Below are the code and all the weights of a small trained network. Each question names an input and a class and asks about switching units off, where a switched-off unit gives its printed mean instead of its output.

import numpy as np


def w(rows, s, z=0):
    codes = np.array(rows[::2]) - 128.0
    scale = np.full(codes.shape[1], s)
    scale[-1] = z or s
    return codes * scale


def f(y):
    return np.maximum(y, 0)


def log_softmax(a):
    a = a - a.max(-1, keepdims=True)
    return a - np.log(np.exp(a).sum(-1, keepdims=True))


def net(x, mask):
    res = np.array(x, float).reshape(1, 8) / 4 @ E
    y = f(res @ A[0][:, :-1].T + A[0][:, -1])
    res = res + np.where(mask, y, B[0][:, -1]) @ B[0][:, :-1]
    return log_softmax(res[-1] @ U[:, :-1].T + U[:, -1])


A, B = {}, {}
E = w([
[62,85,159,163,220,97,104,190],'x0',
[112,183,29,204,94,192,135,45],'x1',
[64,89,46,132,133,181,116,216],'x2',
[215,110,45,222,150,2,220,171],'x3',
[214,84,163,112,25,109,141,187],'x4',
[40,21,166,142,90,128,210,71],'x5',
[203,126,141,155,138,222,161,140],'x6',
[175,106,97,153,212,166,224,180],'x7',
],0.0074)
A[0] = w([
[108,76,132,99,199,209,108,187,169],'neuron 1',
[171,196,99,114,168,99,120,188,154],'neuron 2',
[127,28,164,129,75,77,177,154,199],'neuron 3',
[169,117,75,136,49,119,179,149,98],'neuron 4',
[93,122,77,143,194,142,154,53,183],'neuron 5',
[177,145,116,173,208,143,165,166,114],'neuron 6',
[201,167,165,128,64,158,173,110,157],'neuron 7',
[121,197,100,80,89,116,77,52,165],'neuron 8',
[211,103,216,143,108,160,98,59,251],'neuron 9',
[170,162,61,83,211,119,92,173,150],'neuron 10',
[168,102,1,147,146,122,178,204,225],'neuron 11',
[91,162,153,31,87,158,65,188,238],'neuron 12',
],0.0091,0.0029)
B[0] = w([
[129,56,135,149,206,199,89,147,216],'neuron 1',
[159,202,126,141,135,130,132,143,199],'neuron 2',
[115,72,173,92,54,77,122,149,215],'neuron 3',
[195,108,58,109,73,129,161,139,190],'neuron 4',
[88,98,97,172,134,191,117,57,204],'neuron 5',
[80,197,139,170,209,63,254,177,209],'neuron 6',
[189,186,85,57,100,205,134,70,196],'neuron 7',
[123,193,84,74,213,131,143,56,205],'neuron 8',
[155,169,154,13,49,166,182,80,209],'neuron 9',
[139,216,163,189,149,117,114,185,208],'neuron 10',
[76,153,79,187,83,132,196,213,251],'neuron 11',
[178,143,124,39,151,176,28,165,235],'neuron 12',
],0.0083,0.011)
U = w([
[243,184,142,81,62,179,213,78,80],'0',
[161,76,169,96,166,225,15,251,24],'1',
[73,160,54,137,115,139,105,34,218],'2',
[131,223,126,95,197,96,22,128,20],'3',
[53,54,95,208,230,215,185,101,86],'4',
[120,235,166,204,212,102,203,213,2],'5',
[167,98,26,171,25,115,190,210,61],'6',
[61,43,254,83,81,24,123,125,198],'7',
],0.0067,0.0041)

Each question gives the input, the list of numbers given to net, and the class t.
The units are the neurons (one row each of A and B). Each row of codes is followed by its name. A weight is (code - 128) times the scale printed after its matrix; where a second scale follows, it is the last column's (A, B and U).
mask holds one flag per neuron, in row order. A switched-off neuron (its flag False) gives its mean, the last column of its row in B, instead of its output. The means were averaged over made-up inputs and are rounded, as every weight is.
A unit's drop is (log p(t) with every unit on - log p(t) with that unit switched off) / (log p(t) with every unit on - log p(t) with every unit switched off).
The circuit of an input: a set's keep is (log p(t) with only the set's units on - log p(t) with every unit switched off) / (log p(t) with every unit on - log p(t) with every unit switched off). Starting from all 12 units, units are removed one at a time, each time the one whose removal leaves the highest keep (on an exact tie, the one counted first), for as long as the keep stays at least 0.8.
units of the circuit, in order: the units of the circuit, biggest drop first
most important unit: the unit with the biggest drop
top k neurons: the k neurons with the biggest drops, biggest first
drop of u: that unit's drop, to one decimal
input [4,3,7,7,-1,8,-4,8], class 6: top 4 neurons -> (neuron 11; neuron 3; neuron 4; neuron 8)
input [-5,1,-2,7,-6,2,2,0], class 6: units of the circuit, in order -> (neuron 11; neuron 8)
input [4,-7,5,7,1,5,-2,-6], class 7: most important unit -> neuron 3
input [5,-8,-4,-1,-5,7,1,6], class 7: top 4 neurons -> (neuron 3; neuron 11; neuron 8; neuron 7)
input [8,-5,5,-3,-2,-8,7,3], class 5: top 3 neurons -> (neuron 6; neuron 10; neuron 2)
input [-8,4,7,-3,3,-3,-8,0], class 3: units of the circuit, in order -> (neuron 12; neuron 8)
input [-1,-2,7,4,1,-6,-3,-4], class 5: units of the circuit, in order -> (neuron 10; neuron 2)
input [1,-2,4,-5,-4,4,-1,1], class 1: units of the circuit, in order -> (neuron 12; neuron 6)
input [8,8,-1,-5,-4,-6,6,3], class 4: top 3 neurons -> (neuron 5; neuron 1; neuron 11)
input [8,3,-8,-5,2,-3,2,-3], class 0: top 3 neurons -> (neuron 9; neuron 1; neuron 10)
input [2,-6,7,5,-6,-5,1,-7], class 5: units of the circuit, in order -> (neuron 10; neuron 11)
input [-1,0,-2,4,7,6,-2,-6], class 7: top 3 neurons -> (neuron 3; neuron 11; neuron 2)
input [3,-4,-3,-8,0,4,-3,1], class 1: top 3 neurons -> (neuron 12; neuron 1; neuron 6)
input [4,-7,6,4,2,-6,-5,-2], class 5: units of the circuit, in order -> (neuron 10)
input [6,5,1,-2,-4,-8,-1,0], class 5: top 2 neurons -> (neuron 10; neuron 6)
input [5,5,4,-4,6,-8,7,6], class 5: drop of neuron 6 -> 0.2
input [-4,5,5,-4,-2,-8,1,-1], class 3: drop of neuron 8 -> 0.3
input [0,1,1,-6,-1,4,-2,-1], class 1: drop of neuron 12 -> 0.7
